Here is a tiny trained network, its code and every weight. The questions are about switching its units off for an input and a class, where a switched-off unit gives its printed mean instead of its output.

import numpy as np


def w(rows, s, z=0):
    codes = np.array(rows[::2]) - 128.0
    scale = np.full(codes.shape[1], s)
    scale[-1] = z or s
    return codes * scale


def f(y):
    return np.maximum(y, 0)


def log_softmax(a):
    a = a - a.max(-1, keepdims=True)
    return a - np.log(np.exp(a).sum(-1, keepdims=True))


def net(x, mask):
    res = np.array(x, float).reshape(1, 6) / 4 @ E
    y = f(res @ A[0][:, :-1].T + A[0][:, -1])
    res = res + np.where(mask, y, B[0][:, -1]) @ B[0][:, :-1]
    return log_softmax(res[-1] @ U[:, :-1].T + U[:, -1])


A, B = {}, {}
E = w([
[109,88,28,183,69,154,209],'x0',
[132,128,129,129,131,125,132],'x1',
[220,151,154,116,18,116,143],'x2',
[126,128,126,126,127,132,128],'x3',
[173,7,114,49,167,121,128],'x4',
[128,129,127,127,128,129,128],'x5',
],0.011)
A[0] = w([
[144,117,95,106,110,139,127,74],'n1',
[128,173,98,159,17,152,123,111],'n2',
[209,126,176,85,19,142,119,137],'n3',
[100,124,128,49,221,136,105,115],'n4',
[186,7,109,92,112,106,134,5],'n5',
[225,124,162,76,31,118,110,7],'n6',
[90,68,20,156,87,154,166,158],'n7',
[174,19,122,93,119,125,132,185],'n8',
[131,86,184,106,197,128,104,139],'n9',
[146,160,157,130,132,117,119,74],'n10',
[161,161,102,173,53,139,189,116],'n11',
[25,126,99,164,169,140,141,43],'n12',
[158,185,207,96,128,128,77,104],'n13',
[52,213,179,178,133,139,100,97],'n14',
[125,168,91,179,60,103,168,109],'n15',
[77,221,132,184,148,115,131,152],'n16',
[84,51,22,160,90,138,171,2],'n17',
],0.015,0.013)
B[0] = w([
[103,129,131,130,98,132,123,137],'n1',
[137,73,217,131,127,129,113,218],'n2',
[105,164,128,135,94,111,172,227],'n3',
[150,64,127,133,141,139,98,212],'n4',
[100,193,191,134,73,103,176,184],'n5',
[148,154,23,117,193,145,152,186],'n6',
[117,184,158,124,92,108,173,249],'n7',
[143,115,86,132,171,157,105,231],'n8',
[134,85,121,132,144,127,84,208],'n9',
[132,120,153,136,102,130,152,146],'n10',
[119,96,191,123,118,113,65,219],'n11',
[116,189,157,125,91,117,158,181],'n12',
[110,182,129,130,104,126,170,208],'n13',
[127,143,50,136,148,123,150,217],'n14',
[117,82,168,133,108,143,84,210],'n15',
[145,181,81,111,136,134,178,228],'n16',
[155,141,3,123,192,140,146,200],'n17',
],0.029,0.018)
U = w([
[141,136,17,69,238,152,148,252],'0',
[67,199,158,88,47,97,202,62],'1',
[134,2,183,81,151,140,13,54],'2',
],0.0076,0.0035)

Each question gives the input, the list of numbers given to net, and the class t.
The units are the neurons (one row each of A and B). Each row of codes is followed by its name. A weight is (code - 128) times the scale printed after its matrix; where a second scale follows, it is the last column's (A, B and U).
mask holds one flag per neuron, in row order. A switched-off neuron (its flag False) gives its mean, the last column of its row in B, instead of its output. The means were averaged over made-up inputs and are rounded, as every weight is.
A unit's drop is (log p(t) with every unit on - log p(t) with that unit switched off) / (log p(t) with every unit on - log p(t) with every unit switched off).
The circuit of an input: a set's keep is (log p(t) with only the set's units on - log p(t) with every unit switched off) / (log p(t) with every unit on - log p(t) with every unit switched off). Starting from the 12 units with the biggest drops (on a tie, the unit counted first), units are removed one at a time, each time the one whose removal leaves the highest keep (on an exact tie, the one counted first), for as long as the keep stays at least 0.8.
circuit, biggest first: the units of the circuit, biggest drop first
unit that matters most: the unit with the biggest drop
k most important neurons: the k neurons with the biggest drops, biggest first
drop of u: that unit's drop, to one decimal
input [-1,-6,5,7,2,-6], class 0: unit that matters most	n6
input [-8,-8,-8,1,1,7], class 2: 3 most important neurons	n4, n9, n17
input [-3,4,7,-2,5,0], class 0: 3 most important neurons	n6, n8, n7
input [4,4,1,-4,7,-3], class 1: 2 most important neurons	n5, n7
input [7,-8,1,7,4,-7], class 1: 3 most important neurons	n7, n5, n6
input [1,-7,3,-3,7,6], class 1: 3 most important neurons	n5, n17, n3
input [-1,-8,-5,-5,-7,8], class 0: 2 most important neurons	n14, n7
input [-4,-7,3,-2,2,-2], class 0: 3 most important neurons	n7, n5, n6
input [-7,1,-1,-7,-8,-8], class 0: 3 most important neurons	n14, n7, n5
input [0,3,-5,5,-7,-7], class 0: 3 most important neurons	n14, n7, n5
input [8,-8,2,-6,0,7], class 2: 3 most important neurons	n11, n15, n2
input [-5,-3,-5,-1,-8,-8], class 0: drop of n14	2.5
input [0,-4,0,-8,5,-7], class 2: drop of n13	0.2
input [3,3,1,-3,7,-2], class 1: circuit, biggest first	n5
input [1,3,2,-1,-6,-4], class 2: drop of n2	0.2
